Below are the code and all the weights of a small trained network. Each question names an input and a target symbol and asks about switching units off, where a switched-off unit gives its printed mean instead of its output.

import numpy as np


def w(rows, s, z=0):
    codes = np.array(rows[::2]) - 128.0
    scale = np.full(codes.shape[1], s)
    scale[-1] = z or s
    return codes * scale


def f(y):
    return np.maximum(y, 0)


def softmax(a):
    e = np.exp(a - a.max(-1, keepdims=True))
    return e / e.sum(-1, keepdims=True)


def log_softmax(a):
    a = a - a.max(-1, keepdims=True)
    return a - np.log(np.exp(a).sum(-1, keepdims=True))


def net(x, mask):
    ids = ['ΔΘΛΠΦαβγζημξσψω'.index(c) for c in x.split()]
    T = len(ids)
    res = E[ids] + P[:T]
    u = 0
    for l in range(2):
        r = res
        for j in range(3):
            rows = slice(4 * j, 4 * j + 4)
            q, k, v = (r @ M[l][rows].T for M in (Q, K, V))
            z = softmax(np.where(np.tri(T) > 0, q @ k.T / 4**0.5, -1e9)) @ v
            o = O[l][rows]
            res = res + np.where(mask[u + j], z, o[:, -1]) @ o[:, :-1]
        u += 3
        y = f(res @ A[l][:, :-1].T + A[l][:, -1])
        res = res + np.where(mask[u : u + 8], y, B[l][:, -1]) @ B[l][:, :-1]
        u += 8
    return log_softmax(res[-1] @ U[:, :-1].T + U[:, -1])


Q, K, V, O, A, B = {}, {}, {}, {}, {}, {}
E = w([
[181,167,93,114],'Δ',
[31,102,130,244],'Θ',
[114,75,178,155],'Λ',
[168,134,101,129],'Π',
[166,134,104,129],'Φ',
[168,137,102,129],'α',
[169,134,98,133],'β',
[140,131,184,118],'γ',
[169,139,97,130],'ζ',
[99,74,90,144],'η',
[161,140,67,164],'μ',
[116,240,134,131],'ξ',
[125,82,188,142],'σ',
[70,53,158,206],'ψ',
[6,158,55,24],'ω',
],0.018)
P = w([
[255,84,71,142],'0',
[202,145,79,184],'1',
[185,142,86,185],'2',
[171,144,93,177],'3',
[161,145,102,171],'4',
[151,146,109,158],'5',
[140,142,116,146],'6',
[133,134,130,139],'7',
[125,134,140,131],'8',
[111,136,147,121],'9',
[103,133,160,107],'10',
[119,131,151,119],'11',
],0.0073)
Q[0] = w([
[171,126,110,119],'L0H0',
[157,92,2,26],'L0H0',
[144,135,150,124],'L0H0',
[103,127,141,85],'L0H0',
[114,96,35,45],'L0H1',
[94,145,205,172],'L0H1',
[146,131,147,105],'L0H1',
[123,132,140,133],'L0H1',
[154,156,144,163],'L0H2',
[114,137,147,95],'L0H2',
[189,146,178,204],'L0H2',
[140,102,102,93],'L0H2',
],0.027)
K[0] = w([
[108,129,152,121],'L0H0',
[5,89,123,30],'L0H0',
[140,118,157,151],'L0H0',
[121,88,144,137],'L0H0',
[225,140,60,184],'L0H1',
[76,106,144,75],'L0H1',
[89,130,121,117],'L0H1',
[126,127,125,125],'L0H1',
[73,129,135,81],'L0H2',
[159,107,124,121],'L0H2',
[68,120,185,75],'L0H2',
[125,115,102,144],'L0H2',
],0.027)
V[0] = w([
[140,117,134,136],'L0H0',
[55,157,101,87],'L0H0',
[166,106,215,185],'L0H0',
[255,200,202,236],'L0H0',
[58,142,20,32],'L0H1',
[86,131,71,85],'L0H1',
[110,158,95,82],'L0H1',
[185,175,212,210],'L0H1',
[76,168,196,99],'L0H2',
[184,95,12,151],'L0H2',
[218,110,53,179],'L0H2',
[93,68,85,104],'L0H2',
],0.0057)
O[0] = w([
[131,124,122,125,115],'L0H0',
[106,157,164,149,184],'L0H0',
[94,84,98,74,1],'L0H0',
[164,120,101,1,36],'L0H0',
[161,183,127,223,153],'L0H1',
[140,142,122,169,139],'L0H1',
[152,159,130,151,140],'L0H1',
[147,90,128,47,144],'L0H1',
[100,127,149,74,79],'L0H2',
[181,106,113,195,228],'L0H2',
[204,113,107,177,184],'L0H2',
[99,132,130,167,160],'L0H2',
],0.0075,0.0035)
A[0] = w([
[212,68,204,116,51],'L0N0',
[212,103,85,36,86],'L0N1',
[121,80,120,197,186],'L0N2',
[187,136,75,175,17],'L0N3',
[164,90,209,220,2],'L0N4',
[80,60,87,120,125],'L0N5',
[69,77,54,154,28],'L0N6',
[157,64,254,114,149],'L0N7',
],0.009,0.0044)
B[0] = w([
[178,96,99,70,148],'L0N0',
[114,216,43,153,226],'L0N1',
[244,131,157,75,255],'L0N2',
[72,109,168,184,231],'L0N3',
[28,212,80,143,228],'L0N4',
[214,134,191,122,153],'L0N5',
[174,155,153,42,157],'L0N6',
[70,44,9,132,139],'L0N7',
],0.011,0.0077)
Q[1] = w([
[94,164,63,102],'L1H0',
[168,177,121,109],'L1H0',
[218,101,44,66],'L1H0',
[128,128,94,68],'L1H0',
[170,205,110,131],'L1H1',
[171,121,74,116],'L1H1',
[115,100,114,195],'L1H1',
[159,115,71,168],'L1H1',
[167,138,104,136],'L1H2',
[118,136,27,103],'L1H2',
[129,69,5,116],'L1H2',
[167,154,103,105],'L1H2',
],0.025)
K[1] = w([
[100,132,111,50],'L1H0',
[121,135,176,85],'L1H0',
[6,91,201,134],'L1H0',
[66,140,129,106],'L1H0',
[121,242,137,136],'L1H1',
[71,112,108,85],'L1H1',
[135,129,76,181],'L1H1',
[103,137,83,142],'L1H1',
[74,121,139,152],'L1H2',
[74,144,154,63],'L1H2',
[47,73,187,56],'L1H2',
[112,136,140,183],'L1H2',
],0.025)
V[1] = w([
[145,13,203,254],'L1H0',
[117,203,140,100],'L1H0',
[149,17,65,89],'L1H0',
[102,101,37,213],'L1H0',
[140,86,102,98],'L1H1',
[79,145,86,115],'L1H1',
[132,126,131,111],'L1H1',
[193,122,201,146],'L1H1',
[156,139,90,183],'L1H2',
[122,42,101,173],'L1H2',
[115,169,106,132],'L1H2',
[58,106,63,157],'L1H2',
],0.0099)
O[1] = w([
[201,105,122,251,40],'L1H0',
[102,159,155,91,142],'L1H0',
[132,44,50,147,140],'L1H0',
[214,146,72,85,169],'L1H0',
[134,180,171,120,57],'L1H1',
[151,121,111,171,163],'L1H1',
[133,139,143,128,107],'L1H1',
[96,118,137,65,94],'L1H1',
[195,151,133,126,254],'L1H2',
[151,117,80,169,96],'L1H2',
[143,139,143,94,186],'L1H2',
[145,113,87,88,128],'L1H2',
],0.012,0.013)
A[1] = w([
[132,254,131,98,18],'L1N0',
[202,117,83,53,149],'L1N1',
[50,180,157,77,66],'L1N2',
[160,228,60,184,42],'L1N3',
[26,81,130,230,23],'L1N4',
[31,216,41,212,191],'L1N5',
[136,159,199,182,248],'L1N6',
[133,64,158,208,253],'L1N7',
],0.0069,0.0043)
B[1] = w([
[62,27,165,173,255],'L1N0',
[48,166,147,148,243],'L1N1',
[210,173,71,204,200],'L1N2',
[88,31,187,135,250],'L1N3',
[101,67,246,122,177],'L1N4',
[158,160,118,57,199],'L1N5',
[200,207,67,83,188],'L1N6',
[164,175,64,45,185],'L1N7',
],0.011,0.02)
U = w([
[56,65,196,119,44],'Δ',
[162,128,198,45,253],'Θ',
[144,109,103,174,107],'Λ',
[129,109,149,158,111],'Π',
[130,107,147,150,109],'Φ',
[129,107,149,148,84],'α',
[131,103,149,157,116],'β',
[115,129,130,75,26],'γ',
[128,103,150,162,117],'ζ',
[193,142,124,168,200],'η',
[136,85,142,254,95],'μ',
[108,184,133,205,243],'ξ',
[118,106,104,164,59],'σ',
[165,38,167,98,67],'ψ',
[152,116,210,185,127],'ω',
],0.0064,0.0054)

Each question gives the input, a string of symbols that net reads in full, and the target symbol t.
The units are the heads (4 rows each of Q, K, V and O) and the neurons (one row each of A and B). Each row of codes is followed by its name. A weight is (code - 128) times the scale printed after its matrix; where a second scale follows, it is the last column's (O, A, B and U).
mask holds one flag per unit, layer by layer, with each layer's heads first. A switched-off unit (its flag False) gives its mean, the last column of its rows in O or B, instead of its output. The means were averaged over made-up inputs and are rounded, as every weight is.
A unit's drop is (log p(t) with every unit on - log p(t) with that unit switched off) / (log p(t) with every unit on - log p(t) with every unit switched off).
The circuit of an input: a set's keep is (log p(t) with only the set's units on - log p(t) with every unit switched off) / (log p(t) with every unit on - log p(t) with every unit switched off). Starting from the 12 units with the biggest drops (on a tie, the unit counted first), units are removed one at a time, each time the one whose removal leaves the highest keep (on an exact tie, the one counted first), for as long as the keep stays at least 0.8.
units of the circuit, in order: the units of the circuit, biggest drop first
most important unit: the unit with the biggest drop
k most important neurons: the k neurons with the biggest drops, biggest first
k most important neurons of layer l: the k neurons of layer l with the biggest drops, biggest first
heads that matter: for each layer, one digit per head in row order, 1 if its drop is at least 0.15 and else 0, layers parted by /
input Δ Λ ω Δ Θ Δ Δ ω ω μ, target Δ: heads that matter : 101 / 101
input μ η ω Π μ, target μ: units of the circuit, in order : (L0H2, L0H0, L1H0)
input Δ μ Φ Δ Δ Δ ξ Δ Π η, target η: 2 most important neurons : (L0N2, L0N1)
input Δ μ γ Δ μ ζ Θ ξ η Δ Δ, target η: heads that matter : 100 / 111
input ζ Δ μ, target μ: heads that matter : 101 / 100
input Λ γ μ ψ β, target ψ: heads that matter : 110 / 101
input μ Δ Θ Δ ξ ξ, target ξ: units of the circuit, in order : (L1N2, L1H0, L0H2)
input μ ω μ σ μ γ μ Δ, target μ: 4 most important neurons : (L0N3, L0N4, L1N3, L0N1)
input Δ ω Λ Θ Θ, target Δ: 2 most important neurons of layer 0 : (L0N1, L0N2)
input μ Λ Δ β μ μ Δ, target Λ: 2 most important neurons of layer 1 : (L1N0, L1N4)
input Π Δ Θ Θ μ μ, target Θ: most important unit : L0H0
input Δ Π Θ Δ Θ Φ, target Θ: 2 most important neurons of layer 0 : (L0N6, L0N5)
input Δ Λ Δ ψ ξ μ Π, target ξ: 4 most important neurons : (L1N2, L0N2, L0N5, L1N3)
input ω Δ Δ Θ ξ Δ ζ Δ Δ Δ Δ, target ω: 2 most important neurons of layer 1 : (L1N0, L1N3)
input Δ Δ Δ μ μ η Θ ψ Δ μ, target ψ: 3 most important neurons of layer 0 : (L0N7, L0N2, L0N5)
input Δ Δ Δ Θ μ η ψ Δ Δ μ Δ, target ψ: 3 most important neurons : (L1N4, L0N7, L0N2)
input Θ γ ω Θ ψ, target Θ: 2 most important neurons : (L0N6, L0N2)
input ξ Δ η ζ ξ ζ Π Δ Δ Δ η μ, target η: heads that matter : 100 / 100
input ξ β μ γ Δ, target γ: 2 most important neurons of layer 0 : (L0N7, L0N1)
input Δ Θ μ Δ Λ ξ Π σ Δ Π Δ Π, target σ: most important unit : L0N7
input μ ξ Θ ω Δ μ μ Δ Θ, target μ: heads that matter : 111 / 101
input Θ ζ Δ, target Θ: 4 most important neurons of layer 1 : (L1N5, L1N4, L1N7, L1N0)
input μ ξ Δ Δ ξ Φ ω μ Δ Θ Δ, target μ: 4 most important neurons : (L0N2, L0N3, L0N1, L1N3)
input Δ γ Φ μ η Δ η μ Δ Φ ω, target Δ: heads that matter : 101 / 101
input ξ ω ω ξ Δ, target ξ: 2 most important neurons of layer 0 : (L0N1, L0N4)
input μ μ Δ γ Δ μ Δ Δ Δ Θ, target Θ: heads that matter : 100 / 010
